Here is a tiny trained network, its code and every weight. The questions are about switching its units off for an input and a target symbol, where a switched-off unit gives its printed mean instead of its output.

import numpy as np


def w(rows, s, z=0):
    codes = np.array(rows[::2]) - 128.0
    scale = np.full(codes.shape[1], s)
    scale[-1] = z or s
    return codes * scale


def norm(h):
    return h / np.sqrt((h * h).mean(-1, keepdims=True) + 1e-5)


def f(y):
    return y / 2 * (1 + np.tanh(0.7978845608 * (y + 0.044715 * y**3)))


def softmax(a):
    e = np.exp(a - a.max(-1, keepdims=True))
    return e / e.sum(-1, keepdims=True)


def log_softmax(a):
    a = a - a.max(-1, keepdims=True)
    return a - np.log(np.exp(a).sum(-1, keepdims=True))


def net(x, mask):
    ids = ['αγεθλξτω'.index(c) for c in x.split()]
    T = len(ids)
    res = E[ids] + P[:T]
    u = 0
    for l in range(2):
        r = norm(res)
        for j in range(3):
            rows = slice(3 * j, 3 * j + 3)
            q, k, v = (r @ M[l][rows].T for M in (Q, K, V))
            z = softmax(np.where(np.tri(T) > 0, q @ k.T / 3**0.5, -1e9)) @ v
            o = O[l][rows]
            res = res + np.where(mask[u + j], z, o[:, -1]) @ o[:, :-1]
        u += 3
        y = f(norm(res) @ A[l][:, :-1].T + A[l][:, -1])
        res = res + np.where(mask[u : u + 8], y, B[l][:, -1]) @ B[l][:, :-1]
        u += 8
    return log_softmax(norm(res)[-1] @ U[:, :-1].T + U[:, -1])


Q, K, V, O, A, B = {}, {}, {}, {}, {}, {}
E = w([
[178,73,141,145,35],'α',
[191,204,160,112,155],'γ',
[167,183,156,139,165],'ε',
[226,202,177,100,118],'θ',
[13,158,53,191,104],'λ',
[150,135,122,68,64],'ξ',
[163,119,117,60,47],'τ',
[252,38,62,121,63],'ω',
],0.014)
P = w([
[101,169,97,70,34],'0',
[99,165,192,75,120],'1',
[83,180,134,77,110],'2',
[125,128,115,67,183],'3',
[145,147,109,115,164],'4',
[166,141,76,125,167],'5',
[205,132,64,145,197],'6',
[238,149,38,187,192],'7',
[253,155,9,171,178],'8',
],0.0048)
Q[0] = w([
[224,164,122,88,228],'0.h0',
[254,126,110,121,74],'0.h0',
[103,224,74,218,63],'0.h0',
[146,238,190,186,183],'0.h1',
[59,171,35,36,101],'0.h1',
[160,177,21,26,120],'0.h1',
[207,113,230,91,212],'0.h2',
[96,96,152,218,121],'0.h2',
[250,147,120,209,35],'0.h2',
],0.0072)
K[0] = w([
[34,121,110,210,135],'0.h0',
[151,144,31,206,155],'0.h0',
[166,39,125,190,82],'0.h0',
[174,188,218,146,180],'0.h1',
[37,65,126,227,144],'0.h1',
[47,68,52,166,158],'0.h1',
[182,168,69,114,158],'0.h2',
[64,153,183,164,87],'0.h2',
[128,138,2,183,174],'0.h2',
],0.0088)
V[0] = w([
[184,54,178,188,190],'0.h0',
[81,242,71,89,123],'0.h0',
[132,58,164,81,182],'0.h0',
[79,132,81,98,211],'0.h1',
[226,121,82,109,57],'0.h1',
[133,115,80,80,136],'0.h1',
[3,89,227,248,74],'0.h2',
[125,171,109,208,149],'0.h2',
[113,99,108,124,182],'0.h2',
],0.0068)
O[0] = w([
[143,149,148,76,148,83],'0.h0',
[93,134,105,214,49,130],'0.h0',
[157,180,3,99,109,79],'0.h0',
[130,190,52,142,116,36],'0.h1',
[84,90,152,162,167,255],'0.h1',
[136,164,177,146,119,136],'0.h1',
[186,110,80,61,206,27],'0.h2',
[40,105,146,44,120,101],'0.h2',
[156,226,170,110,95,72],'0.h2',
],0.0062,0.0064)
A[0] = w([
[193,64,55,129,165,61],'0.n0',
[130,254,91,116,162,85],'0.n1',
[163,92,18,157,86,254],'0.n2',
[184,156,159,133,113,114],'0.n3',
[202,55,122,221,176,247],'0.n4',
[48,63,184,16,68,74],'0.n5',
[83,40,132,159,79,147],'0.n6',
[101,106,152,109,159,46],'0.n7',
],0.007,0.00095)
B[0] = w([
[74,90,247,172,116,140],'0.n0',
[69,107,200,98,185,142],'0.n1',
[65,98,179,160,253,169],'0.n2',
[100,24,125,90,88,158],'0.n3',
[73,223,78,86,152,236],'0.n4',
[125,128,192,136,115,196],'0.n5',
[96,198,120,100,225,254],'0.n6',
[229,103,134,86,142,121],'0.n7',
],0.0057,0.0056)
Q[1] = w([
[126,158,201,120,116],'1.h0',
[160,139,110,133,144],'1.h0',
[114,106,139,178,137],'1.h0',
[142,141,63,153,146],'1.h1',
[97,87,143,102,82],'1.h1',
[174,144,153,158,45],'1.h1',
[86,124,245,141,120],'1.h2',
[39,146,40,137,205],'1.h2',
[158,88,147,230,125],'1.h2',
],0.011)
K[1] = w([
[116,120,145,166,148],'1.h0',
[58,147,135,129,123],'1.h0',
[91,175,115,207,152],'1.h0',
[115,97,102,201,100],'1.h1',
[156,125,192,134,72],'1.h1',
[110,185,125,122,122],'1.h1',
[255,165,97,158,147],'1.h2',
[101,136,122,32,83],'1.h2',
[122,132,141,158,159],'1.h2',
],0.011)
V[1] = w([
[64,87,163,90,102],'1.h0',
[109,44,60,62,87],'1.h0',
[136,118,48,166,209],'1.h0',
[94,136,165,112,54],'1.h1',
[202,155,110,174,136],'1.h1',
[254,118,150,116,79],'1.h1',
[12,94,51,139,117],'1.h2',
[73,161,181,109,111],'1.h2',
[177,92,43,151,30],'1.h2',
],0.0084)
O[1] = w([
[168,206,54,130,166,227],'1.h0',
[123,198,100,207,192,45],'1.h0',
[94,133,202,113,230,17],'1.h0',
[172,254,101,107,236,218],'1.h1',
[33,74,168,97,93,60],'1.h1',
[126,130,127,194,193,107],'1.h1',
[63,131,102,99,218,69],'1.h2',
[152,76,94,90,141,224],'1.h2',
[200,89,158,176,175,1],'1.h2',
],0.005,0.0064)
A[1] = w([
[8,141,112,230,110,3],'1.n0',
[168,254,115,158,154,190],'1.n1',
[7,177,72,103,137,65],'1.n2',
[195,132,127,71,157,123],'1.n3',
[149,228,192,62,127,7],'1.n4',
[44,142,171,131,114,179],'1.n5',
[231,162,239,81,76,140],'1.n6',
[186,77,135,44,141,190],'1.n7',
],0.0069,0.0016)
B[1] = w([
[167,124,193,61,129,136],'1.n0',
[108,66,54,90,99,201],'1.n1',
[148,159,189,86,217,150],'1.n2',
[254,138,95,38,126,163],'1.n3',
[118,50,181,195,150,183],'1.n4',
[103,50,150,45,143,130],'1.n5',
[113,134,139,138,198,255],'1.n6',
[155,137,225,75,134,173],'1.n7',
],0.0078,0.0068)
U = w([
[226,86,143,29,176,70],'α',
[70,118,151,154,48,223],'γ',
[48,83,190,37,48,62],'ε',
[149,170,143,218,114,179],'θ',
[46,217,124,105,188,251],'λ',
[114,140,55,96,92,35],'ξ',
[154,145,2,116,90,219],'τ',
[93,20,132,168,187,30],'ω',
],0.0084,0.0017)

Each question gives the input, a string of symbols that net reads in full, and the target symbol t.
The units are the heads (3 rows each of Q, K, V and O) and the neurons (one row each of A and B). Each row of codes is followed by its name. A weight is (code - 128) times the scale printed after its matrix; where a second scale follows, it is the last column's (O, A, B and U).
mask holds one flag per unit, layer by layer, with each layer's heads first. A switched-off unit (its flag False) gives its mean, the last column of its rows in O or B, instead of its output. The means were averaged over made-up inputs and are rounded, as every weight is.
A unit's drop is (log p(t) with every unit on - log p(t) with that unit switched off) / (log p(t) with every unit on - log p(t) with every unit switched off).
The circuit of an input: a set's keep is (log p(t) with only the set's units on - log p(t) with every unit switched off) / (log p(t) with every unit on - log p(t) with every unit switched off). Starting from the 12 units with the biggest drops (on a tie, the unit counted first), units are removed one at a time, each time the one whose removal leaves the highest keep (on an exact tie, the one counted first), for as long as the keep stays at least 0.8.
units of the circuit, in order: the units of the circuit, biggest drop first
top k neurons: the k neurons with the biggest drops, biggest first
top k neurons in layer l: the k neurons of layer l with the biggest drops, biggest first
which heads matter: for each layer, one digit per head in row order, 1 if its drop is at least 0.15 and else 0, layers parted by /
input ω ω ε, target ω: units of the circuit, in order => (1.n4; 0.n6; 1.n1)
input ε α α ε, target α: top 2 neurons => (0.n1; 0.n4)
input ξ ξ α α α α ξ ω γ, target ω: which heads matter => 001 / 011
input α ξ τ λ α θ ω θ ω, target ω: units of the circuit, in order => (0.n2; 0.n0)
input τ α ξ α ε ε ε θ, target ε: units of the circuit, in order => (1.h1; 0.h2; 1.h0)
input α τ α α λ ω λ τ, target λ: units of the circuit, in order => (1.h2; 0.n2; 0.h0; 0.n6)
input τ θ θ ξ ξ α α γ α, target γ: units of the circuit, in order => (1.h2; 1.n3; 0.n0)
input α ε τ θ τ α γ θ α, target θ: top neuron => (0.n6)
input τ λ ε ε α γ, target ε: which heads matter => 000 / 110
input τ τ α γ θ θ θ, target θ: which heads matter => 001 / 010
input α ε θ ε, target θ: which heads matter => 111 / 111
input ε τ ξ, target τ: which heads matter => 001 / 111
input λ α γ α ε θ α θ, target θ: which heads matter => 100 / 101
input α θ α θ λ τ, target τ: which heads matter => 010 / 000
input τ γ τ, target γ: units of the circuit, in order => (1.n3; 0.h2; 0.h0)
input τ λ α, target α: units of the circuit, in order => (0.h2)
input τ ω α λ γ, target γ: which heads matter => 100 / 000
input ω α α, target ω: which heads matter => 010 / 101
input γ λ λ γ ξ τ ξ, target τ: top 3 neurons in layer 0 => (0.n4; 0.n6; 0.n1)
input α τ γ γ α ω θ τ, target θ: top neuron in layer 1 => (1.n6)
input α ε α α ε, target α: which heads matter => 101 / 000
input θ α ξ, target α: top 3 neurons => (0.n5; 0.n6; 1.n6)
input α α α α τ γ, target τ: top 4 neurons => (0.n2; 0.n0; 1.n1; 0.n5)
input α τ α λ τ τ ω, target ω: top 2 neurons => (0.n2; 0.n0)
input ε ε α α τ θ τ, target θ: top 2 neurons => (0.n5; 0.n6)
input α α α τ τ ε, target τ: top 2 neurons => (0.n2; 1.n1)
input ε τ γ, target τ: which heads matter => 011 / 011
